Here is a tiny trained network, its code and every weight. The questions are about switching its units off for an input and a class, where a switched-off unit gives its printed mean instead of its output.

import numpy as np


def w(rows, s, z=0):
    codes = np.array(rows[::2]) - 128.0
    scale = np.full(codes.shape[1], s)
    scale[-1] = z or s
    return codes * scale


def f(y):
    return np.maximum(y, 0)


def log_softmax(a):
    a = a - a.max(-1, keepdims=True)
    return a - np.log(np.exp(a).sum(-1, keepdims=True))


def net(x, mask):
    res = np.array(x, float).reshape(1, 6) / 4 @ E
    y = f(res @ A[0][:, :-1].T + A[0][:, -1])
    res = res + np.where(mask, y, B[0][:, -1]) @ B[0][:, :-1]
    return log_softmax(res[-1] @ U[:, :-1].T + U[:, -1])


A, B = {}, {}
E = w([
[164,221,136,3,176,73,162,104,105],'x0',
[186,208,91,218,116,118,185,112,70],'x1',
[177,92,226,184,159,37,232,130,87],'x2',
[160,194,94,74,114,65,144,117,44],'x3',
[150,70,151,106,171,237,130,28,174],'x4',
[149,127,184,250,167,212,134,127,62],'x5',
],0.0056)
A[0] = w([
[159,185,159,120,130,2,189,161,110,211],'n1',
[124,109,112,206,56,114,91,242,106,152],'n2',
[197,195,132,191,122,37,178,128,82,139],'n3',
[68,164,40,5,88,144,128,113,146,252],'n4',
[188,150,180,62,180,68,180,132,101,171],'n5',
[9,91,71,96,105,135,39,133,204,156],'n6',
[214,236,40,149,129,139,125,78,92,194],'n7',
],0.0054,0.0025)
B[0] = w([
[171,129,133,102,234,178,67,248,186,254],'n1',
[43,233,25,41,44,24,151,105,8,199],'n2',
[111,137,79,84,175,71,95,191,124,230],'n3',
[42,230,54,49,80,32,164,191,95,238],'n4',
[208,36,113,96,206,156,3,253,153,216],'n5',
[132,181,100,28,153,112,94,210,125,213],'n6',
[21,233,100,148,33,68,253,83,89,222],'n7',
],0.0058,0.0062)
U = w([
[80,237,63,36,111,75,152,163,103,175],'0',
[116,123,178,253,92,155,237,36,120,1],'1',
[202,55,164,113,183,183,49,165,185,100],'2',
],0.0078,0.00074)

Each question gives the input, the list of numbers given to net, and the class t.
The units are the neurons (one row each of A and B). Each row of codes is followed by its name. A weight is (code - 128) times the scale printed after its matrix; where a second scale follows, it is the last column's (A, B and U).
mask holds one flag per neuron, in row order. A switched-off neuron (its flag False) gives its mean, the last column of its row in B, instead of its output. The means were averaged over made-up inputs and are rounded, as every weight is.
A unit's drop is (log p(t) with every unit on - log p(t) with that unit switched off) / (log p(t) with every unit on - log p(t) with every unit switched off).
The circuit of an input: a set's keep is (log p(t) with only the set's units on - log p(t) with every unit switched off) / (log p(t) with every unit on - log p(t) with every unit switched off). Starting from all 7 units, units are removed one at a time, each time the one whose removal leaves the highest keep (on an exact tie, the one counted first), for as long as the keep stays at least 0.8.
circuit, biggest first: the units of the circuit, biggest drop first
unit that matters most: the unit with the biggest drop
k most important neurons: the k neurons with the biggest drops, biggest first
drop of u: that unit's drop, to one decimal
input [0,2,-3,-8,-2,7], class 1: circuit, biggest first => (n1, n5, n4)
input [7,-8,6,3,5,-2], class 2: circuit, biggest first => (n5, n7)
input [-1,-8,-8,0,8,4], class 0: unit that matters most => n4
input [0,-1,4,-5,2,-7], class 2: circuit, biggest first => (n7, n2)
input [-8,1,-4,2,1,5], class 1: circuit, biggest first => (n4, n1)
input [-6,-1,3,3,6,5], class 1: 2 most important neurons => (n1, n5)
input [-3,3,4,-3,5,-6], class 1: 2 most important neurons => (n1, n5)
input [-3,-5,8,-5,-3,1], class 1: 2 most important neurons => (n5, n6)
input [1,1,5,6,2,3], class 2: drop of n2 => 0.2
input [4,-1,3,-7,-1,-2], class 2: drop of n3 => 0.0
input [-3,4,-5,7,6,6], class 1: drop of n4 => 0.1
